Below is a small trained network, with its code and all its weights. Each question gives an input and a class and asks what happens when units are switched off, that is, made to give their printed mean instead of their output.

import numpy as np


def w(rows, s, z=0):
    codes = np.array(rows[::2]) - 128.0
    scale = np.full(codes.shape[1], s)
    scale[-1] = z or s
    return codes * scale


def f(y):
    return np.maximum(y, 0)


def log_softmax(a):
    a = a - a.max(-1, keepdims=True)
    return a - np.log(np.exp(a).sum(-1, keepdims=True))


def net(x, mask):
    res = np.array(x, float).reshape(1, 8) / 4 @ E
    y = f(res @ A[0][:, :-1].T + A[0][:, -1])
    res = res + np.where(mask, y, B[0][:, -1]) @ B[0][:, :-1]
    return log_softmax(res[-1] @ U[:, :-1].T + U[:, -1])


A, B = {}, {}
E = w([
[95,231,159,133,157,227,193,80,67,202,102],'x0',
[101,105,61,172,56,48,169,150,94,144,219],'x1',
[145,66,84,134,179,168,32,132,232,82,187],'x2',
[124,107,107,135,75,74,99,167,156,78,182],'x3',
[128,142,163,95,110,175,138,137,121,117,46],'x4',
[168,91,36,92,196,148,62,95,139,112,142],'x5',
[159,159,150,173,122,163,60,109,198,61,127],'x6',
[106,128,41,254,215,111,121,59,81,199,190],'x7',
],0.0087)
A[0] = w([
[144,163,79,193,201,155,56,171,237,148,145,157],'neuron 0',
[120,95,91,216,158,133,22,90,117,166,202,183],'neuron 1',
[125,133,76,212,220,97,101,115,171,125,250,130],'neuron 2',
[152,30,81,214,14,43,126,191,84,104,148,107],'neuron 3',
[132,210,89,173,214,71,85,162,89,197,202,173],'neuron 4',
[137,116,174,8,110,145,9,105,246,83,102,197],'neuron 5',
[145,109,68,248,164,111,131,142,127,129,199,232],'neuron 6',
[85,225,195,117,183,163,174,156,18,201,82,201],'neuron 7',
[218,103,125,107,76,108,254,114,140,107,109,254],'neuron 8',
],0.0079,0.0042)
B[0] = w([
[170,107,100,163,166,196,153,117,147,75,197,195],'neuron 0',
[144,77,43,179,133,100,147,113,92,75,211,206],'neuron 1',
[185,94,95,186,150,83,144,53,109,41,123,209],'neuron 2',
[88,149,120,94,84,85,105,116,150,136,134,201],'neuron 3',
[144,133,168,182,132,172,152,94,138,83,134,202],'neuron 4',
[203,67,181,74,191,175,99,212,185,85,124,246],'neuron 5',
[130,139,51,127,118,66,117,9,101,164,178,208],'neuron 6',
[132,150,189,124,146,201,210,68,49,145,86,253],'neuron 7',
[62,175,157,62,64,138,125,154,161,156,93,182],'neuron 8',
],0.012,0.017)
U = w([
[111,231,217,125,139,198,226,51,42,198,31,174],'0',
[77,106,131,58,55,30,85,191,162,126,171,149],'1',
[171,94,41,237,177,65,74,27,102,118,254,2],'2',
[208,52,188,84,175,190,61,217,208,93,107,218],'3',
],0.0091,0.0035)

Each question gives the input, the list of numbers given to net, and the class t.
The units are the neurons (one row each of A and B). Each row of codes is followed by its name. A weight is (code - 128) times the scale printed after its matrix; where a second scale follows, it is the last column's (A, B and U).
mask holds one flag per neuron, in row order. A switched-off neuron (its flag False) gives its mean, the last column of its row in B, instead of its output. The means were averaged over made-up inputs and are rounded, as every weight is.
A unit's drop is (log p(t) with every unit on - log p(t) with that unit switched off) / (log p(t) with every unit on - log p(t) with every unit switched off).
k most important neurons: the k neurons with the biggest drops, biggest first
drop when u is switched off: that unit's drop, to one decimal
input [8,6,5,2,1,6,-5,-7], class 3: 3 most important neurons => [neuron 7; neuron 6; neuron 3]
input [-2,4,-6,7,7,-2,1,3], class 1: most important neuron => [neuron 7]
input [-4,2,3,-8,3,0,-2,0], class 3: 2 most important neurons => [neuron 7; neuron 6]
input [-3,-6,-8,4,6,-5,2,-8], class 3: 2 most important neurons => [neuron 5; neuron 6]
input [-8,-2,-7,6,5,-7,-6,6], class 1: 2 most important neurons => [neuron 3; neuron 7]
input [-5,6,-8,-7,-8,-4,3,-7], class 1: 2 most important neurons => [neuron 7; neuron 3]
input [-2,7,3,2,-3,-3,-3,-3], class 1: drop when neuron 3 is switched off => 0.2
input [-5,1,7,-5,4,6,-6,-1], class 3: drop when neuron 5 is switched off => 2.3
input [3,5,-6,4,3,1,-5,4], class 0: drop when neuron 0 is switched off => 0.0
input [-4,-1,-4,5,2,-6,6,1], class 1: drop when neuron 7 is switched off => 0.3
